Each row has a name. Each question is about the rows just above it. Places in a row count from 0.

[111 116 147 109 138 137 157 104 133 113 154 136 157 126 112 117 114 148
 133 143 106  94 122 130 122 130 154 132 150 128 159  99 117 132 151 130
 127 131 143 129 118 121 134 144  90 154 135 115] = k954
[164 124 121  97 137 156 139  87  73  71 147 107 173 140 113 184 106 140
  91 133  57 118  87 119 119  41  95 125 128 104 109  91 134  79 222 125
 122 146 119  94  92 131 127  56  72 140 142 108] = k939
[162 123 118 100 122 135 135  85  79  73 136 122 173 120 120 176 103 153
  79 125  59 107  79 116 122  34 103 124 137 112 115 102 142  97 209 118
 117 134 124  89  93 114 138  59  84 128 147 113] = k738
Where does [162 123 118 100 122 135 135  85  79  73 136 122 173 120 120 176 103 153
  79 125  59 107  79 116 122  34 103 124 137 112 115 102 142  97 209 118
 117 134 124  89  93 114 138  59  84 127 147 113] differ from k738, and what was there? : 45, [128]
Changed k954: [111 116 147 109 138 137 157 104 133 113 154 136 157 126 112 117 114 148
 133 143 106  94 122 130 122 130 154 132 150 128 159  99 117 132 151 130
 127 131 144 129 118 121 134 144  90 154 135 115]. Place and old value: : 38, [143]
Changed k954: [111 116 147 109 138 137 157 104 133 113 154 136 157 126 112 117 115 148
 133 143 106  94 122 130 122 130 154 132 150 128 159  99 117 132 151 130
 127 131 143 129 118 121 134 144  90 154 135 115]. Place and old value: : 16, [114]
Changed k738: [162 123 118 100 122 135 135  85  79  73 136 122 173 120 119 176 103 153
  79 125  59 107  79 116 122  34 103 124 137 112 115 102 142  97 209 118
 117 134 124  89  93 114 138  59  84 128 147 113]. Place and old value: : 14, [120]

[155 188 120 114 167 137 107 146 162  89 100 158 159 145 145  71 136 103
  99 166 137 115  90  88 164 112 128 123 191 101 108 115 166 160]  k565
[155 188 120 114 167 137 107 146 162  89 100 158 159 145 145  71 136 103
  99 158 140 113  96  89 165 110 131 125 199 101 104 116 166 165]  k706
[155 188 120 114 167 137 107 146 162  89 100 158 159 145 145  71 136 103
  99 160 140 113  96  89 165 110 131 125 199 101 104 116 166 165]  k558
[177 152 116 143 121  78 106 112 172  93 147 133 162  95 101 122 119  63
 148 104 151 148 157 133 129  85 119 115 186 110 121 186 150 104]  k642
[180 158 116 142 120  86 105 111 170  94 150 140 161  93 101 117 117  64
 148 103 157 144 162 130 136  82 124 120 196 112 114 183 152 115]  k212
One entry of k558 was changed: [154 188 120 114 167 137 107 146 162  89 100 158 159 145 145  71 136 103
  99 160 140 113  96  89 165 110 131 125 199 101 104 116 166 165]. Where, and from what? : 0, [155]
Changed k558: [155 188 120 114 167 137 107 146 162  89 100 158 159 145 145  71 136 103
 100 160 140 113  96  89 165 110 131 125 199 101 104 116 166 165]. Place and old value: : 18, [99]
One entry of k565 was changed: [155 188 120 113 167 137 107 146 162  89 100 158 159 145 145  71 136 103
  99 166 137 115  90  88 164 112 128 123 191 101 108 115 166 160]. Where, and from what? : 3, [114]
Changed k558: [155 188 120 114 167 137 107 146 162  89 100 158 159 145 145  71 136 103
  99 160 140 113  97  89 165 110 131 125 199 101 104 116 166 165]. Place and old value: : 22, [96]
Where does [177 152 116 143 121  78 106 112 172  93 147 133 162  95 101 122 119  63
 148 104 151 148 157 133 129  85 119 115 186 109 121 186 150 104] differ from k642, and what was there? : 29, [110]

[ 97  59  86  94  99 120  55 182 160  61 182 118  66 163  98  67 183  92
 156  97  83  61  79 126 172 182]  k370
[120  83  65  68 175  64 124 158 108 123 157 161 126 100 161 105 154 159
 181 152  63 139 132 173 159 147]  k335
[136 171 180 186  66 187 122  94 149 125  92  72 112 150  92 129  97  75
  68  81 189 103 102  80  84 102]  k82
One entry of k335 was changed: [120  83  66  68 175  64 124 158 108 123 157 161 126 100 161 105 154 159
 181 152  63 139 132 173 159 147]. Where, and from what? : 2, [65]
Where does [120  83  65  68 175  64 124 158 108 123 157 161 126 100 161 105 154 159
 181 152  63 139 131 173 159 147] differ from k335, and what was there? : 22, [132]
One entry of k335 was changed: [120  83  65  69 175  64 124 158 108 123 157 161 126 100 161 105 154 159
 181 152  63 139 132 173 159 147]. Where, and from what? : 3, [68]

[143 167 141 165 133] : k504
[ 78  62  95 180 129] : k655
[ 67  94  74 184 132] : k376
[143 167 141  84  94] : k801
[ 78 101  95 180 129] : k534
Changed k376: [ 67  94  75 184 132]. Place and old value: : 2, [74]
Changed k504: [144 167 141 165 133]. Place and old value: : 0, [143]
One entry of k655 was changed: [ 78  62  95 180 128]. Where, and from what? : 4, [129]
One entry of k801 was changed: [143 166 141  84  94]. Where, and from what? : 1, [167]

[140 134 142  99 139 123 133 117 135 131 139 125 126 144 131 138 119 106
 127 107 153 139 117 141 135 140 113 124 135 120 129 124 120 111 127 124
 124 132 115 135 125 147 122]  k721
[151 122 136  98 104 127  83 168 180 134 213  97 145 127  57 115 110 148
  85 144 131 168 148 108 127 165 162 108  83 111 136  90 138 110 126 153
 133 142 149 159 106 135 182]  k402
[140 134 142  99 139 123 133 117 135 131 139 125 126 144 131 138 119 106
 127 107 153 139 117 141 135 140 113 124 135 120 129 124 120 111 127 124
 124 132 115 135 125 147 169]  k708
Changed k721: [140 134 142  99 139 123 133 117 135 131 139 125 126 144 131 138 119 106
 127 107 153 139 117 141 135 140 113 124 135 121 129 124 120 111 127 124
 124 132 115 135 125 147 122]. Place and old value: : 29, [120]
Changed k402: [151 122 136  98 104 127  83 168 180 134 213  97 145 127  57 115 110 148
  85 144 131 167 148 108 127 165 162 108  83 111 136  90 138 110 126 153
 133 142 149 159 106 135 182]. Place and old value: : 21, [168]
Where does [151 122 136  98 104 127  83 168 180 134 213  97 145 127  57 115 110 148
  85 144 131 168 148 108 127 165 162 108  83 111 136  90 138 110 126 153
 133 142 148 159 106 135 182] differ from k402, and what was there? : 38, [149]
Changed k708: [140 134 142  99 139 123 133 117 135 131 139 125 126 144 131 138 119 106
 127 107 153 139 117 141 135 140 113 124 135 120 129 124 120 111 127 125
 124 132 115 135 125 147 169]. Place and old value: : 35, [124]

